Here are made-up objects, facts about them, and rows of numbers that follow some of those facts. Name the object behind each unnamed row.

Facts:
k122 ζ: k295
k161 ζ: k256
k2 ζ: k980
k203 ζ: k206
k210 ζ: k789
k305 ζ: k238
k331 ζ: k131
k38 ζ: k679
k382 ζ: k679
k391 ζ: k806
k414 ζ: k920
k427 ζ: k251
k501 ζ: k341
k503 ζ: k15
k504 ζ: k131
k533 ζ: k235
k547 ζ: k59
k559 ζ: k15
k58 ζ: k379
k585 ζ: k673
k608 ζ: k858
k614 ζ: k980
k625 ζ: k997
k63 ζ: k456
k647 ζ: k235
k65 ζ: k235
k659 ζ: k15
k683 ζ: k673
k703 ζ: k823
k704 ζ: k336
k770 ζ: k838
k805 ζ: k551
k853 ζ: k774
k871 ζ: k531
k902 ζ: k15
k908 ζ: k673
k921 ζ: k628
k922 ζ: k960
k96 ζ: k806
k98 ζ: k774
k988 ζ: k336
k997 ζ: k427
Π:
k150 Π k897
k2 Π k904 Π k22 Π k501
k233 Π k960
k256 Π k694 Π k151 Π k850
k305 Π k683 Π k96 Π k797 Π k458 Π k427 Π k585 Π k853
k331 Π k159
k364 Π k871 Π k161 Π k23 Π k906 Π k963
k382 Π k198 Π k254 Π k921
k391 Π k7 Π k98 Π k149 Π k805 Π k894 Π k559
k449 Π k667 Π k916 Π k203
k460 Π k69 Π k122 Π k65 Π k148
k504 Π k333
k58 Π k781
k63 Π k976 Π k155 Π k455 Π k647 Π k503 Π k533 Π k746
k64 Π k414 Π k625
k659 Π k770 Π k38 Π k608
k703 Π k988 Π k566 Π k908
k902 Π k62 Π k76 Π k251
k922 Π k226 Π k865 Π k311 Π k997 Π k210
k974 Π k801 Π k980
{k112,k906} ω k15
{k122,k22} ω k858
{k150} ω k251
{k151,k667} ω k997
{k159,k203,k774,k974} ω k341
{k198,k458,k501,k559,k69} ω k59
{k23,k305,k317,k503,k62,k659,k988} ω k614
{k233,k64,k963} ω k235
{k254,k333} ω k551
{k256} ω k314
{k290,k504,k797,k922} ω k916
{k311} ω k572
{k364,k746,k850,k921} ω k960
{k391,k427,k683} ω k823
{k455} ω k608
{k460} ω k336
{k547,k58} ω k774
{k647} ω k238
{k781} ω k679
{k801} ω k256
{k908} ω k789

Some rows with their names:
k823: -165 214 0 -316 166 61 -12 74 152 201 63 43 78 -61 39 44 -8 211 -186 182 166 88 -242 -160 67 -403 -68 246 -17 133 15 -154 126 -101 139 -75 98 -220 -107 160 -233 -79 -53 11 224 -51 78
k805: 125 15 -28 179 -13 -35 28 45 -10 -87 -47 -20 -4 145 -147 21 80 -52 17 -172 -67 -54 19 125 -55 80 -85 -38 -94 72 -86 -56 145 91 -11 -34 52 88 56 -75 46 -115 -25 -18 -62 -33 28
k551: 36 146 -50 90 48 29 49 -53 -93 -44 222 64 355 19 -203 -12 16 122 90 -74 30 -11 -144 -2 9 -211 -58 -108 69 97 -69 -12 300 91 156 136 84 -1 6 11 -80 30 -26 -16 -216 36 -35
k15: -74 168 -30 -63 81 -9 59 3 -4 19 125 42 162 11 -62 12 32 153 -38 -29 77 35 -124 -71 18 -234 -107 163 9 52 -11 -28 158 -7 185 71 71 -104 -52 88 -147 7 -40 35 -87 42 -23
k559: 122 63 -26 107 -75 -36 105 185 121 -85 -217 69 -208 23 -78 108 116 -116 -93 -122 -7 16 -21 68 -173 64 -92 215 -184 136 -5 -275 12 31 -105 -101 -16 -97 -19 94 16 -118 -34 30 170 33 110
k503: -24 3 16 54 -45 22 105 11 19 -28 -107 -82 -230 97 -10 151 79 -50 -74 -142 -29 -18 -16 34 -74 61 -46 219 -102 71 40 -66 -11 -90 -119 -63 -39 18 -48 47 37 -98 14 78 187 -55 62
k694: -78 80 35 -6 15 9 9 -41 6 11 33 12 17 -45 -72 -29 50 96 -43 -67 -16 -18 -49 21 66 -115 -51 8 -77 -3 23 -23 88 81 113 -59 4 -25 47 -50 -88 -29 -47 32 -9 -29 66
k151: 56 96 14 26 -31 -34 22 29 -1 3 50 17 46 8 -24 81 44 57 -1 -46 -18 -29 -50 89 -73 -98 -21 -26 -67 64 -34 -59 106 104 68 -56 3 -20 30 33 -44 -75 -54 48 -13 -36 66
k314: -67 134 -82 30 51 -42 3 5 38 -1 61 -19 45 39 -96 -3 36 -7 -34 -56 16 -58 -93 -56 -5 -130 -27 5 -28 70 -35 -72 120 72 127 -8 44 -45 -11 6 -66 -23 -48 -34 -20 -85 -12
k858: -136 161 -85 -63 -7 -104 -9 19 7 61 245 -17 216 -167 -59 44 -22 39 67 27 8 -55 -190 -147 35 -339 122 -326 -12 22 -60 -62 151 195 236 -65 51 -153 5 45 -71 156 -105 -27 -107 -123 -6
k460: -113 69 72 -19 75 73 24 -143 52 17 64 -12 108 -31 -41 -124 65 132 -78 -40 -72 -64 -58 -25 149 -126 -78 -23 -81 -70 57 27 47 141 124 -32 -48 39 71 -132 -129 9 -49 18 -5 -54 103
k336: -58 155 -34 -7 29 -55 28 -11 1 20 164 26 232 -69 -102 36 18 81 9 -6 29 -4 -166 -61 33 -267 -13 -106 38 75 -27 -54 195 97 164 32 76 -111 -15 52 -94 58 -68 -29 -82 -41 -11
k566: 9 93 -7 16 -19 -13 29 32 9 -8 11 7 44 -38 -74 94 51 64 10 -71 -1 5 -66 38 -27 -130 -41 -48 -81 47 -43 -51 144 84 41 -42 25 -57 22 45 -47 -77 -48 40 -6 -17 63
k58: -25 -13 127 54 21 -9 -50 -206 42 -95 -53 -32 81 112 -108 -168 21 23 -120 -190 -70 -100 27 -19 175 106 -203 65 -98 -49 6 -18 -18 196 121 -82 -5 109 78 -167 -72 -22 48 89 7 -110 30
k65: 47 10 -30 128 -23 -52 2 87 41 -37 -112 -30 -153 73 -100 93 63 -84 -7 -135 -44 -46 17 73 -67 31 -32 -28 -134 50 -77 -126 93 53 9 -122 32 -2 48 -56 55 -126 -33 -13 44 -96 67
k148: 106 99 -25 27 -67 -57 24 131 -24 -5 26 20 19 0 -81 201 54 -7 42 -68 15 37 -65 102 -123 -82 7 -37 -71 101 -108 -133 163 58 46 -94 66 -75 -2 110 31 -118 -65 63 2 -3 42
k233: -117 64 55 -34 96 2 53 -123 68 24 77 8 55 10 -34 -142 11 133 -68 -3 -94 -79 -30 -2 134 -114 -104 -54 -67 -14 57 64 50 137 124 -18 -45 58 87 -116 -111 4 -21 37 21 -36 99
k455: -35 84 26 9 2 -16 2 -42 34 14 35 5 47 -31 -48 17 41 85 -18 -49 -18 -34 -41 48 7 -81 -47 -49 -71 7 18 -43 92 109 86 -43 7 -15 34 -23 -65 -45 -35 49 -14 -39 59
k198: -11 118 77 41 7 33 91 -11 69 -38 -23 78 117 -74 -132 -93 72 38 -50 -44 -36 -21 -99 -23 45 -54 -48 -97 -104 -13 64 -149 66 131 66 -23 -100 -63 61 -32 -67 56 -82 23 50 14 121
k980: 199 128 -14 36 -39 -78 -10 96 -37 -39 135 37 325 -34 -171 173 30 106 135 30 18 107 -166 156 -140 -179 31 -153 33 167 -132 -55 265 28 27 -38 55 -62 -8 122 -38 -83 -57 45 -77 -24 71

Rows to name:
No name comes twice in this set of rows, the named rows included.
-132 -9 -81 87 44 -118 -137 -28 -50 30 62 -42 -224 -13 -145 -78 25 -147 58 -148 -117 -70 51 -13 57 33 119 -260 -190 -77 -44 -61 -45 177 70 -109 -164 76 133 -154 10 -66 -43 -59 36 -223 60 : k98
28 51 -1 -30 -220 -246 -88 124 74 -10 -94 -32 -193 -14 21 193 0 -80 -26 -135 -78 25 7 -23 -110 22 -1 50 -190 81 -126 -129 -115 183 44 -245 31 -189 -27 248 6 -39 33 182 109 -165 42 : k203
0 109 -25 58 48 -26 -8 -79 -83 -11 251 54 386 -1 -213 27 15 96 68 -26 20 -56 -200 13 -33 -239 30 -230 97 87 -59 -83 241 119 145 106 41 16 28 -18 -78 3 -67 -52 -110 -11 -5 : k838
124 131 -19 75 -69 -15 112 25 -81 -94 -139 44 -118 149 -109 242 209 17 -51 -167 89 7 97 228 -199 20 -180 366 -186 194 7 -254 209 19 -71 -74 126 13 14 2 -14 -182 -22 68 64 57 35 : k921
-94 158 -52 -137 -17 -152 57 5 70 37 190 10 141 -152 2 56 10 112 37 45 8 -3 -151 -142 24 -292 33 -47 -6 50 23 10 39 159 202 -3 33 -215 -43 188 -179 145 -39 72 -44 -31 26 : k206
-222 -40 119 35 29 73 94 -184 78 -23 -84 -105 -202 93 5 -74 40 40 -148 -141 -20 -71 36 -70 170 85 -119 234 -120 -46 169 37 -45 -30 -9 -8 -106 84 26 -125 -58 -46 1 29 181 -91 116 : k659
-110 208 4 -55 175 76 -108 69 -49 54 96 180 245 -104 -329 -41 27 102 -17 -13 176 118 -306 -157 -5 -290 11 -76 -16 67 -35 -269 201 -73 98 66 -125 -143 -11 89 -139 -51 -112 -88 96 2 87 : k59
98 109 51 -17 -129 -80 -78 52 -47 -31 -4 65 96 18 -65 206 -11 31 5 -101 9 2 -78 59 -150 -57 -29 -7 -77 151 -141 -161 81 132 81 -129 69 -64 -2 188 16 -103 0 167 19 -41 35 : k159
-45 186 -36 117 -52 -16 251 -96 -102 -103 185 84 262 26 -6 -1 46 98 88 -160 -34 -52 -61 12 -39 -156 -122 30 13 91 60 71 152 213 245 249 109 -75 -15 93 -76 179 31 138 -321 188 -98 : k295
173 27 -74 108 -28 -117 -164 163 53 -25 -53 -76 -16 93 -212 167 66 -91 39 -24 -16 34 -66 117 -154 8 38 -186 -100 107 -187 -215 150 -13 -98 -238 10 38 50 -20 45 -246 -78 -92 112 -189 93 : k210
-281 53 119 68 31 138 -54 -114 -12 52 -90 -77 -82 -1 19 -128 128 -60 -258 -107 -108 -220 73 37 124 35 6 -129 -44 -178 23 -151 -29 194 177 -75 89 27 85 -266 -82 -114 -110 -95 115 -63 56 : k504
-125 12 21 -15 109 -41 96 -109 94 -7 -74 16 -214 114 -15 -189 47 40 -89 -106 -118 -32 75 -24 144 42 -180 183 -160 -48 128 97 -118 107 39 41 -97 75 43 -88 -124 -49 25 62 75 -45 64 : k391
-87 -61 45 90 -40 15 34 -114 35 -22 -20 -122 -153 35 -15 39 55 -16 -65 -126 -69 -97 -28 -35 77 49 -3 12 -94 -49 58 -32 18 16 -36 -121 -69 59 38 -85 35 -29 -1 -33 143 -144 78 : k988

The same objects again, as new rows of numbers:
Known rows:
k902: -107 -163 -170 -1 267 -214 -91 267 -19 251 -107 374 267
k414: -195 -270 -30 106 138 59 -230 208 61 203 -128 352 169
k853: -188 -335 224 159 1 380 -508 2 144 284 -194 255 125
k960: -301 -587 -231 165 118 131 -360 424 88 123 -92 215 -201
k161: -219 -213 -150 148 81 -17 -137 288 38 215 -100 289 254
k963: -133 -310 -69 -37 27 144 -261 105 -43 149 27 291 2
k980: -22 -362 -57 -65 165 156 -212 64 -73 77 131 258 -134
k382: -73 -297 26 91 313 13 -167 255 11 291 -185 321 229
k894: -97 -306 -52 34 140 72 -246 131 -28 122 60 292 7
k331: -161 -345 -38 159 265 19 -184 319 65 335 -190 210 299
k65: -177 -197 53 157 48 156 -303 49 30 222 -92 287 236
k533: -186 -234 25 65 56 133 -370 25 71 243 -90 304 169
k255: -98 -355 -39 58 188 71 -112 177 -26 143 2 213 80
k379: -78 -466 -123 -39 312 -4 -102 257 -63 52 113 230 -139
k703: -169 -168 -289 28 274 -287 -48 387 -21 227 -98 370 251
k667: -77 -349 -100 31 219 40 -97 305 -44 131 -55 309 57
k198: -18 -429 -156 34 190 56 10 206 -23 271 70 295 170
k805: -153 -267 10 83 120 99 -361 123 66 252 -111 273 160
k155: -66 -330 -103 73 258 48 -90 263 -53 152 3 248 121
k7: -61 -346 -115 0 354 -58 -104 313 -35 189 -34 275 56

Which object is each row?
No name comes twice in this set of rows, the named rows included.
-119 -228 -123 -25 -136 49 -189 -39 35 188 32 430 227 : k559
-347 -500 -167 222 195 37 -259 545 100 511 -390 220 215 : k922
-154 -271 153 117 -21 299 -388 31 103 188 -110 298 122 : k608

Now the same objects, written a new way:
Some objects and their rows:
k64: -9 -27 -13 6 72 -72 -57 -168 53 -193 141 -60 41
k916: -20 -106 21 149 54 -100 55 51 97 214 4 158 80
k922: -58 -24 27 136 32 -166 -65 -85 40 -255 148 31 86
k226: 0 -111 61 54 95 29 16 53 -43 -34 104 44 12
k865: 13 -134 -3 71 61 -6 31 18 93 201 45 26 30
k704: -12 -119 1 122 9 -19 -3 7 -10 -103 57 -35 -16
k503: 73 19 -276 213 -301 143 20 18 -497 -202 -29 -180 202
k647: 18 384 -243 121 -301 -11 37 129 -244 -110 274 -80 25
k131: 31 -54 -28 24 133 -13 65 -102 55 148 -28 106 -4
k331: -11 -123 48 108 88 -63 -72 -45 46 -317 167 -39 17
k254: -5 -67 -44 14 4 -22 11 -68 88 235 68 -52 39
k198: 16 -102 -95 40 90 103 -118 -166 -252 84 189 -227 101
k988: -40 -70 94 85 -106 42 -91 89 -35 -6 376 -68 34
k585: 54 -142 -114 245 -140 -61 67 -23 37 -138 -451 -220 -191
k673: 122 -137 -42 29 271 -36 47 -68 287 172 -364 73 -15
k628: 28 -64 -28 42 110 -9 56 -79 33 97 -17 86 0
k559: 72 -44 -424 220 -209 193 6 -174 -840 -175 -240 -481 186
k547: -40 11 -64 5 -32 -20 -13 -125 16 -13 59 -127 -26
k364: 35 -117 -5 -44 13 -66 -26 -90 61 -350 121 -126 0
k997: -102 -342 -36 134 -55 -42 18 -437 112 38 -9 51 -136

Rows to name:
No name comes twice in this set of rows, the named rows included.
5 51 -191 110 -219 -36 62 -221 -64 -22 -84 -95 -84 : k963
-8 -30 -66 26 0 -22 6 -112 -9 36 42 -60 13 : k112
-48 -53 -86 226 -275 -34 121 -57 -250 -101 -181 -206 -211 : k853
12 -90 31 67 144 -56 -44 -90 55 -224 120 21 32 : k449
34 -90 -9 11 138 -12 69 -56 145 349 -3 116 26 : k980
-2 -63 -141 80 -350 -38 170 -100 -237 -123 -225 -293 -226 : k746
17 -95 -109 70 105 0 71 -24 -23 167 -135 35 12 : k149
130 -38 -198 -1 220 142 135 -18 -377 38 -251 96 278 : k15
-104 -367 -5 34 142 -28 62 -376 111 306 -83 107 -95 : k251
45 -167 27 54 93 -21 -61 64 160 -112 -143 -148 -9 : k683
-11 339 -164 228 -415 -19 134 203 -406 -177 161 -147 -127 : k533
-44 211 -101 -224 130 5 70 -375 180 316 -56 -18 -89 : k774
52 -31 -316 119 -37 67 -79 -332 -208 124 -10 -219 68 : k458
6 -34 -136 212 -200 -20 56 -101 -75 -143 -80 -70 -100 : k210

